Below are the code and all the weights of a small trained network. Each question names an input and a target symbol and asks about switching units off, where a switched-off unit gives its printed mean instead of its output.

import numpy as np


def w(rows, s, z=0):
    codes = np.array(rows[::2]) - 128.0
    scale = np.full(codes.shape[1], s)
    scale[-1] = z or s
    return codes * scale


def norm(h):
    return h / np.sqrt((h * h).mean(-1, keepdims=True) + 1e-5)


def f(y):
    return np.maximum(y, 0)


def softmax(a):
    e = np.exp(a - a.max(-1, keepdims=True))
    return e / e.sum(-1, keepdims=True)


def log_softmax(a):
    a = a - a.max(-1, keepdims=True)
    return a - np.log(np.exp(a).sum(-1, keepdims=True))


def net(x, mask):
    ids = ['ΠΨαεμτ'.index(c) for c in x.split()]
    T = len(ids)
    res = E[ids] + P[:T]
    r = norm(res)
    for j in range(3):
        rows = slice(4 * j, 4 * j + 4)
        q, k, v = (r @ M[0][rows].T for M in (Q, K, V))
        z = softmax(np.where(np.tri(T) > 0, q @ k.T / 4**0.5, -1e9)) @ v
        o = O[0][rows]
        res = res + np.where(mask[j], z, o[:, -1]) @ o[:, :-1]
    y = f(norm(res) @ A[0][:, :-1].T + A[0][:, -1])
    res = res + np.where(mask[3:15], y, B[0][:, -1]) @ B[0][:, :-1]
    return log_softmax(norm(res)[-1] @ U[:, :-1].T + U[:, -1])


Q, K, V, O, A, B = {}, {}, {}, {}, {}, {}
E = w([
[129,117,90],'Π',
[86,2,165],'Ψ',
[162,163,183],'α',
[175,68,146],'ε',
[41,78,86],'μ',
[32,170,185],'τ',
],0.021)
P = w([
[168,189,89],'0',
[118,7,134],'1',
[121,9,132],'2',
[124,7,141],'3',
[119,9,144],'4',
[122,14,144],'5',
[124,11,147],'6',
[124,8,149],'7',
[125,9,149],'8',
[127,8,148],'9',
],0.011)
Q[0] = w([
[151,120,39],'h0',
[68,3,107],'h0',
[123,207,135],'h0',
[109,212,202],'h0',
[156,160,75],'h1',
[115,121,95],'h1',
[121,159,224],'h1',
[128,63,201],'h1',
[71,76,192],'h2',
[181,144,165],'h2',
[217,182,110],'h2',
[104,50,94],'h2',
],0.019)
K[0] = w([
[114,27,59],'h0',
[110,140,7],'h0',
[107,122,217],'h0',
[147,172,242],'h0',
[103,69,175],'h1',
[149,74,84],'h1',
[134,179,164],'h1',
[246,229,106],'h1',
[179,213,119],'h2',
[154,77,173],'h2',
[89,49,184],'h2',
[108,180,71],'h2',
],0.017)
V[0] = w([
[190,38,127],'h0',
[98,130,132],'h0',
[110,61,95],'h0',
[198,255,93],'h0',
[140,96,105],'h1',
[90,53,200],'h1',
[11,149,146],'h1',
[125,228,145],'h1',
[106,173,95],'h2',
[63,155,173],'h2',
[181,166,101],'h2',
[162,151,172],'h2',
],0.0095)
O[0] = w([
[139,83,160,194],'h0',
[126,118,103,134],'h0',
[163,2,132,222],'h0',
[132,171,160,3],'h0',
[110,116,113,154],'h1',
[86,115,114,112],'h1',
[153,40,213,61],'h1',
[153,142,175,84],'h1',
[125,74,72,160],'h2',
[130,93,180,147],'h2',
[179,192,72,160],'h2',
[252,127,204,150],'h2',
],0.0075,0.0039)
A[0] = w([
[190,130,209,3],'n0',
[73,124,80,185],'n1',
[172,63,84,111],'n2',
[152,106,109,113],'n3',
[60,153,151,75],'n4',
[210,229,134,92],'n5',
[21,143,100,92],'n6',
[151,169,177,201],'n7',
[94,167,124,39],'n8',
[92,170,206,38],'n9',
[245,78,204,99],'n10',
[135,127,123,80],'n11',
],0.012,0.0049)
B[0] = w([
[94,156,52,168],'n0',
[117,212,96,231],'n1',
[226,168,130,254],'n2',
[171,117,124,168],'n3',
[160,152,154,161],'n4',
[179,94,97,180],'n5',
[137,199,211,191],'n6',
[121,90,106,200],'n7',
[152,113,166,136],'n8',
[156,35,111,175],'n9',
[84,254,126,236],'n10',
[86,138,140,128],'n11',
],0.0096,0.0057)
U = w([
[151,144,67,124],'Π',
[138,97,191,158],'Ψ',
[144,200,114,196],'α',
[249,140,188,3],'ε',
[26,133,86,59],'μ',
[76,139,172,215],'τ',
],0.018,0.0048)

Each question gives the input, a string of symbols that net reads in full, and the target symbol t.
The units are the heads (4 rows each of Q, K, V and O) and the neurons (one row each of A and B). Each row of codes is followed by its name. A weight is (code - 128) times the scale printed after its matrix; where a second scale follows, it is the last column's (O, A, B and U).
mask holds one flag per unit, heads first, then neurons. A switched-off unit (its flag False) gives its mean, the last column of its rows in O or B, instead of its output. The means were averaged over made-up inputs and are rounded, as every weight is.
A unit's drop is (log p(t) with every unit on - log p(t) with that unit switched off) / (log p(t) with every unit on - log p(t) with every unit switched off).
The circuit of an input: a set's keep is (log p(t) with only the set's units on - log p(t) with every unit switched off) / (log p(t) with every unit on - log p(t) with every unit switched off). Starting from the 12 units with the biggest drops (on a tie, the unit counted first), units are removed one at a time, each time the one whose removal leaves the highest keep (on an exact tie, the one counted first), for as long as the keep stays at least 0.8.
units of the circuit, in order: the units of the circuit, biggest drop first
most important unit: the unit with the biggest drop
k most important neurons: the k neurons with the biggest drops, biggest first
which heads matter: for each layer, one digit per head in row order, 1 if its drop is at least 0.15 and else 0, layers parted by /
drop of u: that unit's drop, to one decimal
input Ψ Π τ Ψ α, target τ: most important unit	h2
input μ α Π Π ε, target Π: units of the circuit, in order	h2, h1
input Π ε ε μ τ Ψ μ, target α: 2 most important neurons	n6, n1
input ε τ Π ε Π μ Π Ψ Π ε, target Π: which heads matter	010
input ε Ψ Π μ, target Π: units of the circuit, in order	h0, h2, n2
input τ Π τ μ, target Ψ: which heads matter	101
input Ψ Ψ ε Π α, target τ: 2 most important neurons	n2, n1
input ε Π Π τ Π ε ε α, target Π: which heads matter	011
input Π Π Π μ α, target α: 2 most important neurons	n10, n0
input Π α α Π Π ε Π, target α: drop of h2	0.3
input α τ μ Π τ τ τ ε τ, target ε: drop of n9	0.2
input μ α Π Π, target μ: drop of h2	0.9
input α Π α Ψ, target ε: drop of h1	0.3
input Π α α Π Π τ α Π ε, target α: most important neuron	n10
